Below are the code and all the weights of a small trained network. Each question names an input and a class and asks about switching units off, where a switched-off unit gives its printed mean instead of its output.

import numpy as np


def w(rows, s, z=0):
    codes = np.array(rows[::2]) - 128.0
    scale = np.full(codes.shape[1], s)
    scale[-1] = z or s
    return codes * scale


def norm(h):
    return h / np.sqrt((h * h).mean(-1, keepdims=True) + 1e-5)


def f(y):
    return np.maximum(y, 0)


def log_softmax(a):
    a = a - a.max(-1, keepdims=True)
    return a - np.log(np.exp(a).sum(-1, keepdims=True))


def net(x, mask):
    res = np.array(x, float).reshape(1, 7) / 4 @ E
    u = 0
    for l in range(3):
        y = f(norm(res) @ A[l][:, :-1].T + A[l][:, -1])
        res = res + np.where(mask[u : u + 3], y, B[l][:, -1]) @ B[l][:, :-1]
        u += 3
    return log_softmax(norm(res)[-1] @ U[:, :-1].T + U[:, -1])


A, B = {}, {}
E = w([
[83,158,179,240,94,129,103,122,227,163,209],'x0',
[154,124,172,108,158,33,77,93,127,154,153],'x1',
[165,148,171,97,132,127,82,182,33,43,184],'x2',
[160,52,143,131,98,192,98,11,132,182,229],'x3',
[98,151,89,219,77,50,131,124,194,157,138],'x4',
[83,237,70,141,144,76,58,154,95,231,128],'x5',
[127,25,174,253,159,134,124,194,89,73,118],'x6',
],0.0064)
A[0] = w([
[52,75,135,240,124,246,238,178,199,93,88,83],'L0N0',
[87,200,99,62,183,92,78,113,110,185,147,3],'L0N1',
[69,232,70,97,250,79,2,168,20,190,135,109],'L0N2',
],0.0055,0.0056)
B[0] = w([
[12,167,253,230,137,199,78,236,204,217,116,230],'L0N0',
[17,135,84,238,132,5,89,197,255,243,118,165],'L0N1',
[28,3,131,124,194,151,17,158,111,228,92,253],'L0N2',
],0.0067,0.0058)
A[1] = w([
[183,85,65,64,152,146,118,134,84,137,50,3],'L1N0',
[154,50,132,158,88,138,84,22,146,159,188,159],'L1N1',
[140,140,118,191,150,2,108,199,112,81,58,108],'L1N2',
],0.0073,0.004)
B[1] = w([
[115,194,78,169,66,134,198,128,59,121,133,181],'L1N0',
[123,225,120,113,193,28,127,107,105,72,176,255],'L1N1',
[40,158,168,120,247,36,126,107,193,125,254,232],'L1N2',
],0.0086,0.0054)
A[2] = w([
[85,172,79,85,139,161,125,56,196,209,77,169],'L2N0',
[74,221,2,124,56,114,144,125,141,243,108,5],'L2N1',
[143,78,217,202,169,198,116,137,103,79,173,108],'L2N2',
],0.0083,0.0021)
B[2] = w([
[103,118,88,108,139,48,171,174,126,122,141,250],'L2N0',
[141,166,91,93,137,113,250,112,146,95,147,254],'L2N1',
[121,134,51,81,114,90,145,128,136,176,96,238],'L2N2',
],0.012,0.0066)
U = w([
[30,137,131,137,181,27,151,164,192,181,134,225],'0',
[118,89,226,230,28,248,97,192,167,173,15,1],'1',
[120,26,117,70,131,216,72,156,57,151,39,74],'2',
[180,200,237,170,149,96,34,20,120,32,228,79],'3',
[219,143,63,45,101,124,212,76,81,67,96,166],'4',
],0.012,0.005)

Each question gives the input, the list of numbers given to net, and the class t.
The units are the neurons (one row each of A and B). Each row of codes is followed by its name. A weight is (code - 128) times the scale printed after its matrix; where a second scale follows, it is the last column's (A, B and U).
mask holds one flag per neuron, layer by layer. A switched-off neuron (its flag False) gives its mean, the last column of its row in B, instead of its output. The means were averaged over made-up inputs and are rounded, as every weight is.
A unit's drop is (log p(t) with every unit on - log p(t) with that unit switched off) / (log p(t) with every unit on - log p(t) with every unit switched off).
The circuit of an input: a set's keep is (log p(t) with only the set's units on - log p(t) with every unit switched off) / (log p(t) with every unit on - log p(t) with every unit switched off). Starting from all 9 units, units are removed one at a time, each time the one whose removal leaves the highest keep (on an exact tie, the one counted first), for as long as the keep stays at least 0.8.
units of the circuit, in order: the units of the circuit, biggest drop first
unit that matters most: the unit with the biggest drop
k most important neurons: the k neurons with the biggest drops, biggest first
top k neurons in layer l: the k neurons of layer l with the biggest drops, biggest first
drop when u is switched off: that unit's drop, to one decimal
input [2,1,7,8,0,1,-8], class 3: units of the circuit, in order	[L1N1; L2N2]
input [0,-6,-7,-7,-2,-4,7], class 1: units of the circuit, in order	[L0N0; L2N0]
input [5,-7,2,-7,-7,-7,8], class 1: units of the circuit, in order	[L0N0; L2N0]
input [-4,-5,7,8,4,-4,6], class 4: units of the circuit, in order	[L0N2; L1N2]
input [-7,-2,-3,-3,-4,2,3], class 4: units of the circuit, in order	[L1N0; L0N0]
input [0,0,1,8,6,-1,-2], class 3: unit that matters most	L1N1
input [-1,-7,3,6,7,-5,-4], class 3: 2 most important neurons	[L1N1; L0N2]
input [-4,-5,7,-6,1,0,-5], class 4: 3 most important neurons	[L1N0; L0N0; L0N1]
input [4,-8,6,-3,-7,1,6], class 1: 4 most important neurons	[L0N0; L2N0; L1N1; L2N1]
input [4,3,4,7,-1,5,-1], class 3: 3 most important neurons	[L1N1; L0N0; L2N2]
input [1,-2,-1,-5,-7,-8,2], class 1: top 2 neurons in layer 1	[L1N2; L1N1]
input [-3,-8,4,-1,8,-4,2], class 1: top 2 neurons in layer 2	[L2N0; L2N1]
input [-3,-8,5,4,0,1,0], class 4: 2 most important neurons	[L0N0; L0N2]
input [-1,8,-8,8,-1,-1,5], class 3: most important neuron	[L1N1]
input [-8,-2,-3,6,-8,3,3], class 4: 3 most important neurons	[L1N0; L0N0; L0N2]
input [-3,-2,-1,0,-7,-4,-1], class 4: top 2 neurons in layer 0	[L0N2; L0N0]
input [8,8,2,-7,4,-4,-2], class 3: top 2 neurons in layer 0	[L0N2; L0N0]
input [4,-5,-5,-5,-7,3,4], class 1: drop when L0N0 is switched off	0.6
